99, 93, 72, 84, 134, 160, 218, 107, 139, 127, 79, 96, 126, 179, 107
107, 149, 137, 110, 183, 90, 96, 146, 162, 143, 156, 174, 190, 125, 168
119, 85, 99, 40, 137, 170, 113, 167, 170, 154, 165, 107, 147, 182, 117
->
119, 85, 99, 40, 137, 170, 113, 167, 170, 154, 165, 107, 147, 182, 117
107, 149, 137, 110, 183, 90, 96, 146, 162, 143, 156, 174, 190, 125, 168
99, 93, 72, 84, 134, 160, 218, 107, 139, 127, 79, 96, 126, 179, 107

137, 117, 86, 86, 99, 156
71, 98, 63, 96, 102, 162
97, 125, 116, 135, 127, 120
141, 110, 105, 95, 113, 169
75, 81, 70, 90, 109, 195
113, 81, 55, 58, 90, 213
->
141, 110, 105, 95, 113, 169
137, 117, 86, 86, 99, 156
113, 81, 55, 58, 90, 213
97, 125, 116, 135, 127, 120
75, 81, 70, 90, 109, 195
71, 98, 63, 96, 102, 162

175, 76
137, 166
218, 171
->
218, 171
175, 76
137, 166

67, 107, 149, 138, 156, 168
75, 222, 141, 123, 116, 118
->
75, 222, 141, 123, 116, 118
67, 107, 149, 138, 156, 168

156, 116, 87, 177, 167
115, 127, 96, 145, 137
73, 165, 147, 177, 142
53, 165, 213, 90, 75
93, 145, 136, 166, 160
98, 145, 176, 181, 142
104, 142, 106, 192, 171
74, 189, 192, 146, 86
105, 152, 98, 145, 179
144, 106, 75, 177, 165
110, 138, 93, 124, 145
78, 183, 193, 135, 80
->
156, 116, 87, 177, 167
144, 106, 75, 177, 165
115, 127, 96, 145, 137
110, 138, 93, 124, 145
105, 152, 98, 145, 179
104, 142, 106, 192, 171
98, 145, 176, 181, 142
93, 145, 136, 166, 160
78, 183, 193, 135, 80
74, 189, 192, 146, 86
73, 165, 147, 177, 142
53, 165, 213, 90, 75

166, 79, 126, 157, 119, 114, 129
140, 143, 202, 123, 144, 123, 108
139, 144, 119, 171, 183, 104, 117
112, 108, 92, 166, 90, 97, 132
120, 139, 75, 91, 104, 78, 100
118, 119, 121, 164, 160, 85, 109
114, 124, 105, 84, 151, 124, 110
->
166, 79, 126, 157, 119, 114, 129
140, 143, 202, 123, 144, 123, 108
139, 144, 119, 171, 183, 104, 117
120, 139, 75, 91, 104, 78, 100
118, 119, 121, 164, 160, 85, 109
114, 124, 105, 84, 151, 124, 110
112, 108, 92, 166, 90, 97, 132
---
108, 141, 111, 37
134, 134, 145, 108
143, 81, 105, 102
133, 103, 87, 149
->
108, 141
134, 134
143, 81

76, 87, 122, 123, 199
41, 131, 145, 131, 124
116, 89, 124, 120, 95
119, 102, 135, 104, 102
->
76, 87
41, 131
116, 89

55, 44
132, 167
88, 73
106, 177
134, 145
->
55, 44
132, 167
88, 73

193, 100, 119
181, 105, 119
198, 117, 109
191, 100, 130
->
193, 100
181, 105
198, 117

68, 170
57, 156
37, 180
122, 137
->
68, 170
57, 156
37, 180

146, 196, 198, 74
159, 72, 205, 132
161, 82, 157, 149
139, 114, 110, 204
->
146, 196
159, 72
161, 82

100, 135
151, 144
209, 177
81, 160
->
100, 135
151, 144
209, 177
---
129, 184, 150, 212
128, 145, 160, 174
153, 88, 131, 146
133, 97, 99, 110
121, 66, 104, 148
->
129, 145, 131, 110

140, 141, 161
123, 113, 161
173, 140, 131
138, 134, 140
42, 95, 133
->
140, 113, 131

71, 58, 203, 73, 66
64, 54, 205, 74, 77
->
71, 54

124, 153, 165, 94
96, 153, 139, 73
158, 76, 123, 67
70, 209, 121, 169
91, 180, 130, 117
->
124, 153, 123, 169

102, 101
116, 137
86, 52
87, 53
104, 108
->
102, 137

196, 109, 97
105, 204, 134
->
196, 204

198, 142
139, 214
->
198, 214
---
99, 184, 161, 71, 80, 179
120, 159, 168, 175, 138, 142
160, 90, 93, 138, 159, 98
92, 171, 162, 164, 98, 134
141, 136, 141, 165, 146, 133
146, 134, 142, 135, 156, 139
157, 85, 95, 147, 151, 107
85, 200, 210, 112, 118, 179
->
85, 157, 146, 141, 92, 160, 120, 99
200, 85, 134, 136, 171, 90, 159, 184
210, 95, 142, 141, 162, 93, 168, 161
112, 147, 135, 165, 164, 138, 175, 71
118, 151, 156, 146, 98, 159, 138, 80
179, 107, 139, 133, 134, 98, 142, 179

133, 62, 160, 157, 117, 131, 99, 168, 99
92, 101, 153, 104, 126, 167, 108, 135, 150
155, 138, 139, 145, 163, 105, 176, 164, 103
95, 161, 161, 180, 61, 75, 135, 76, 164
->
95, 155, 92, 133
161, 138, 101, 62
161, 139, 153, 160
180, 145, 104, 157
61, 163, 126, 117
75, 105, 167, 131
135, 176, 108, 99
76, 164, 135, 168
164, 103, 150, 99

119, 134, 112, 161, 128, 120, 114, 116, 110, 110, 119, 116, 109, 115, 147
90, 192, 136, 90, 129, 183, 137, 120, 120, 140, 163, 142, 124, 137, 61
->
90, 119
192, 134
136, 112
90, 161
129, 128
183, 120
137, 114
120, 116
120, 110
140, 110
163, 119
142, 116
124, 109
137, 115
61, 147

151, 140, 153, 117, 142, 164, 170, 109, 52, 107, 176, 80, 144, 81, 164, 150
171, 139, 197, 116, 136, 99, 157, 100, 101, 150, 146, 110, 137, 52, 155, 140
97, 150, 57, 91, 123, 181, 101, 65, 164, 162, 110, 152, 123, 221, 115, 123
104, 107, 182, 157, 121, 198, 97, 165, 167, 136, 94, 143, 118, 64, 98, 110
187, 139, 183, 112, 128, 141, 89, 79, 166, 151, 101, 161, 127, 47, 106, 124
->
187, 104, 97, 171, 151
139, 107, 150, 139, 140
183, 182, 57, 197, 153
112, 157, 91, 116, 117
128, 121, 123, 136, 142
141, 198, 181, 99, 164
89, 97, 101, 157, 170
79, 165, 65, 100, 109
166, 167, 164, 101, 52
151, 136, 162, 150, 107
101, 94, 110, 146, 176
161, 143, 152, 110, 80
127, 118, 123, 137, 144
47, 64, 221, 52, 81
106, 98, 115, 155, 164
124, 110, 123, 140, 150

186, 73
66, 175
78, 177
195, 58
98, 153
144, 128
149, 87
171, 89
102, 131
182, 71
->
182, 102, 171, 149, 144, 98, 195, 78, 66, 186
71, 131, 89, 87, 128, 153, 58, 177, 175, 73

127, 138, 134, 160, 120, 164, 159, 127, 180, 148, 148, 68, 120, 174, 135
139, 134, 117, 133, 132, 128, 107, 131, 108, 132, 125, 196, 137, 126, 180
113, 148, 140, 134, 125, 133, 101, 134, 162, 147, 139, 110, 142, 86, 151
145, 96, 144, 127, 131, 118, 100, 130, 139, 146, 137, 137, 147, 122, 140
->
145, 113, 139, 127
96, 148, 134, 138
144, 140, 117, 134
127, 134, 133, 160
131, 125, 132, 120
118, 133, 128, 164
100, 101, 107, 159
130, 134, 131, 127
139, 162, 108, 180
146, 147, 132, 148
137, 139, 125, 148
137, 110, 196, 68
147, 142, 137, 120
122, 86, 126, 174
140, 151, 180, 135

164, 97, 129, 140, 166, 150, 178, 97, 138
196, 72, 114, 168, 146, 140, 194, 104, 116
->
196, 164
72, 97
114, 129
168, 140
146, 166
140, 150
194, 178
104, 97
116, 138

124, 132, 121, 132, 126, 129, 130, 126, 125
84, 181, 108, 43, 64, 79, 61, 92, 196
183, 73, 55, 95, 182, 89, 167, 199, 204
->
183, 84, 124
73, 181, 132
55, 108, 121
95, 43, 132
182, 64, 126
89, 79, 129
167, 61, 130
199, 92, 126
204, 196, 125
